Below are the code and all the weights of a small trained network. Each question names an input and a class and asks about switching units off, where a switched-off unit gives its printed mean instead of its output.

import numpy as np


def w(rows, s, z=0):
    codes = np.array(rows[::2]) - 128.0
    scale = np.full(codes.shape[1], s)
    scale[-1] = z or s
    return codes * scale


def f(y):
    return np.maximum(y, 0)


def log_softmax(a):
    a = a - a.max(-1, keepdims=True)
    return a - np.log(np.exp(a).sum(-1, keepdims=True))


def net(x, mask):
    res = np.array(x, float).reshape(1, 6) / 4 @ E
    y = f(res @ A[0][:, :-1].T + A[0][:, -1])
    res = res + np.where(mask, y, B[0][:, -1]) @ B[0][:, :-1]
    return log_softmax(res[-1] @ U[:, :-1].T + U[:, -1])


A, B = {}, {}
E = w([
[100,234,66,163,68,198],'x0',
[71,69,70,69,153,138],'x1',
[131,181,57,75,134,153],'x2',
[176,254,152,68,130,96],'x3',
[126,114,128,42,29,176],'x4',
[215,170,62,160,51,48],'x5',
],0.0088)
A[0] = w([
[74,125,101,204,77,168,155],'neuron 1',
[111,70,158,90,173,119,116],'neuron 2',
[104,66,184,206,50,110,149],'neuron 3',
[148,152,113,90,144,92,140],'neuron 4',
[157,174,58,113,80,75,255],'neuron 5',
[168,149,89,126,89,171,121],'neuron 6',
[118,95,188,168,162,104,162],'neuron 7',
[67,96,184,94,124,191,112],'neuron 8',
[111,110,198,160,205,73,133],'neuron 9',
[149,111,140,162,190,70,124],'neuron 10',
[176,145,249,109,76,119,103],'neuron 11',
[88,76,91,106,169,207,181],'neuron 12',
[154,152,87,103,106,151,76],'neuron 13',
[131,110,186,161,180,109,123],'neuron 14',
[117,87,130,172,76,202,148],'neuron 15',
[132,154,222,147,106,127,86],'neuron 16',
[105,162,126,102,189,99,138],'neuron 17',
[70,113,34,96,140,111,169],'neuron 18',
],0.012,0.0068)
B[0] = w([
[153,177,57,144,143,168,198],'neuron 1',
[81,123,156,118,128,124,197],'neuron 2',
[108,165,106,148,127,142,204],'neuron 3',
[152,143,117,137,126,147,168],'neuron 4',
[160,146,40,141,126,108,250],'neuron 5',
[94,187,128,135,194,86,178],'neuron 6',
[92,199,153,129,191,84,200],'neuron 7',
[12,114,138,92,115,185,211],'neuron 8',
[82,142,140,160,186,98,211],'neuron 9',
[113,145,137,141,169,89,184],'neuron 10',
[167,104,107,87,76,68,185],'neuron 11',
[94,75,108,109,108,160,235],'neuron 12',
[110,149,146,121,145,101,162],'neuron 13',
[98,122,142,117,129,78,186],'neuron 14',
[71,138,95,150,122,208,189],'neuron 15',
[131,76,104,140,114,96,165],'neuron 16',
[105,112,89,171,164,133,174],'neuron 17',
[143,69,83,116,79,129,205],'neuron 18',
],0.011,0.013)
U = w([
[155,90,252,173,134,216,20],'0',
[184,26,34,102,85,93,253],'1',
[37,111,206,183,254,20,61],'2',
[122,208,141,71,169,12,80],'3',
[90,228,78,200,218,173,215],'4',
[29,23,171,65,136,251,112],'5',
],0.0072,0.0023)

Each question gives the input, the list of numbers given to net, and the class t.
The units are the neurons (one row each of A and B). Each row of codes is followed by its name. A weight is (code - 128) times the scale printed after its matrix; where a second scale follows, it is the last column's (A, B and U).
mask holds one flag per neuron, in row order. A switched-off neuron (its flag False) gives its mean, the last column of its row in B, instead of its output. The means were averaged over made-up inputs and are rounded, as every weight is.
A unit's drop is (log p(t) with every unit on - log p(t) with that unit switched off) / (log p(t) with every unit on - log p(t) with every unit switched off).
The circuit of an input: a set's keep is (log p(t) with only the set's units on - log p(t) with every unit switched off) / (log p(t) with every unit on - log p(t) with every unit switched off). Starting from the 12 units with the biggest drops (on a tie, the unit counted first), units are removed one at a time, each time the one whose removal leaves the highest keep (on an exact tie, the one counted first), for as long as the keep stays at least 0.8.
circuit, biggest first: the units of the circuit, biggest drop first
most important unit: the unit with the biggest drop
k most important neurons: the k neurons with the biggest drops, biggest first
input [3,7,2,-2,4,1], class 1: most important unit -> neuron 18
input [3,3,3,5,6,4], class 3: circuit, biggest first -> neuron 13; neuron 15
input [8,-2,-1,7,5,8], class 3: circuit, biggest first -> neuron 11; neuron 13
input [0,-7,5,2,-1,6], class 3: circuit, biggest first -> neuron 15; neuron 1
input [7,6,-6,8,2,-2], class 3: 4 most important neurons -> neuron 15; neuron 3; neuron 1; neuron 12
input [-4,-6,6,1,-5,6], class 3: circuit, biggest first -> neuron 15; neuron 8
input [8,6,7,-6,3,-1], class 5: 2 most important neurons -> neuron 12; neuron 18
input [-5,-7,7,-2,1,2], class 1: circuit, biggest first -> neuron 7; neuron 9
input [4,-5,0,4,1,3], class 3: circuit, biggest first -> neuron 11; neuron 15
input [-6,6,1,4,1,-2], class 5: circuit, biggest first -> neuron 6; neuron 5
input [0,4,5,-4,4,2], class 1: 2 most important neurons -> neuron 18; neuron 8
input [5,8,1,6,3,6], class 1: 3 most important neurons -> neuron 18; neuron 5; neuron 7
input [4,-4,4,-2,0,-5], class 5: circuit, biggest first -> neuron 5; neuron 7
input [4,7,7,-4,0,-1], class 5: most important unit -> neuron 12
input [6,8,0,-2,-2,8], class 1: 3 most important neurons -> neuron 18; neuron 7; neuron 9
input [2,-8,-2,1,-8,7], class 3: circuit, biggest first -> neuron 15; neuron 11; neuron 8
input [0,-3,-7,6,1,4], class 1: 2 most important neurons -> neuron 11; neuron 16
input [3,5,0,-2,-6,8], class 1: 2 most important neurons -> neuron 18; neuron 7
input [-2,1,8,4,2,1], class 1: 2 most important neurons -> neuron 7; neuron 9
input [5,7,7,-4,-7,0], class 1: circuit, biggest first -> neuron 18
